Below is a small trained network, with its code and all its weights. Each question gives an input and a class and asks what happens when units are switched off, that is, made to give their printed mean instead of their output.

import numpy as np


def w(rows, s, z=0):
    codes = np.array(rows[::2]) - 128.0
    scale = np.full(codes.shape[1], s)
    scale[-1] = z or s
    return codes * scale


def norm(h):
    return h / np.sqrt((h * h).mean(-1, keepdims=True) + 1e-5)


def f(y):
    return y / 2 * (1 + np.tanh(0.7978845608 * (y + 0.044715 * y**3)))


def log_softmax(a):
    a = a - a.max(-1, keepdims=True)
    return a - np.log(np.exp(a).sum(-1, keepdims=True))


def net(x, mask):
    res = np.array(x, float).reshape(1, 4) / 4 @ E
    u = 0
    for l in range(3):
        y = f(norm(res) @ A[l][:, :-1].T + A[l][:, -1])
        res = res + np.where(mask[u : u + 3], y, B[l][:, -1]) @ B[l][:, :-1]
        u += 3
    return log_softmax(norm(res)[-1] @ U[:, :-1].T + U[:, -1])


A, B = {}, {}
E = w([
[2,107,128,176,161,146,109,55,154,112,95,175],'x0',
[155,195,205,110,124,139,182,108,117,182,81,129],'x1',
[69,183,70,130,90,98,156,152,123,125,128,61],'x2',
[127,134,120,168,130,131,129,188,61,94,105,194],'x3',
],0.0093)
A[0] = w([
[203,40,197,148,124,184,120,83,164,132,77,184,58],'0.n1',
[73,133,119,162,152,175,116,70,171,203,2,74,44],'0.n2',
[117,157,165,179,140,168,132,203,113,133,108,121,3],'0.n3',
],0.0058,0.0045)
B[0] = w([
[141,117,117,89,194,226,118,90,39,69,192,136,254],'0.n1',
[57,140,208,90,156,135,161,177,111,63,101,83,215],'0.n2',
[139,249,147,180,112,174,122,143,165,38,126,85,112],'0.n3',
],0.015,0.0035)
A[1] = w([
[151,185,113,250,95,127,129,207,71,131,118,187,103],'1.n1',
[153,253,78,232,134,171,145,220,19,115,51,166,24],'1.n2',
[84,131,100,158,98,94,98,149,175,94,217,59,2],'1.n3',
],0.0051,0.0027)
B[1] = w([
[103,204,164,151,85,169,76,153,143,183,80,122,203],'1.n1',
[166,142,158,147,58,202,102,114,150,46,111,89,254],'1.n2',
[144,188,104,92,214,99,111,81,141,10,111,140,171],'1.n3',
],0.013,0.0034)
A[2] = w([
[20,113,183,142,153,140,254,113,172,106,106,142,31],'2.n1',
[54,126,207,101,91,143,155,163,92,70,126,80,2],'2.n2',
[79,89,92,224,140,122,53,80,126,136,89,204,41],'2.n3',
],0.0073,0.0015)
B[2] = w([
[71,79,137,48,145,157,168,118,180,255,102,44,254],'2.n1',
[141,95,155,166,151,126,85,154,206,114,45,97,252],'2.n2',
[147,146,108,156,104,73,111,124,118,202,106,166,189],'2.n3',
],0.016,0.0048)
U = w([
[39,91,187,88,185,147,160,110,203,194,47,67,148],'0',
[197,130,125,97,67,73,216,167,101,202,161,111,138],'1',
[151,206,160,210,32,194,109,194,136,40,48,129,155],'2',
[125,118,165,154,132,102,182,142,160,118,134,165,2],'3',
[177,82,187,109,210,195,95,97,17,109,173,230,171],'4',
[92,117,67,201,82,45,79,127,130,215,79,226,119],'5',
[124,154,38,100,168,57,100,121,170,4,152,125,105],'6',
],0.014,0.0059)

Each question gives the input, the list of numbers given to net, and the class t.
The units are the neurons (one row each of A and B). Each row of codes is followed by its name. A weight is (code - 128) times the scale printed after its matrix; where a second scale follows, it is the last column's (A, B and U).
mask holds one flag per neuron, layer by layer. A switched-off neuron (its flag False) gives its mean, the last column of its row in B, instead of its output. The means were averaged over made-up inputs and are rounded, as every weight is.
A unit's drop is (log p(t) with every unit on - log p(t) with that unit switched off) / (log p(t) with every unit on - log p(t) with every unit switched off).
The circuit of an input: a set's keep is (log p(t) with only the set's units on - log p(t) with every unit switched off) / (log p(t) with every unit on - log p(t) with every unit switched off). Starting from all 9 units, units are removed one at a time, each time the one whose removal leaves the highest keep (on an exact tie, the one counted first), for as long as the keep stays at least 0.8.
circuit, biggest first: the units of the circuit, biggest drop first
top k neurons in layer l: the k neurons of layer l with the biggest drops, biggest first
drop of u: that unit's drop, to one decimal
input [-6,-4,5,-4], class 6: circuit, biggest first	[1.n3]
input [-7,5,-5,0], class 4: circuit, biggest first	[2.n1 0.n1]
input [4,-4,7,4], class 5: circuit, biggest first	[2.n3 0.n2]
input [-4,1,6,-6], class 1: top 2 neurons in layer 0	[0.n2 0.n3]
input [-5,-1,-3,-5], class 1: top 2 neurons in layer 1	[1.n3 1.n2]
input [4,3,-4,8], class 2: drop of 0.n3	0.6
input [7,-5,0,4], class 5: drop of 2.n3	0.7
input [1,-2,6,-2], class 6: drop of 0.n2	0.1
input [1,-2,4,-2], class 6: drop of 0.n1	0.1
input [-1,4,2,0], class 2: top 2 neurons in layer 0	[0.n2 0.n3]
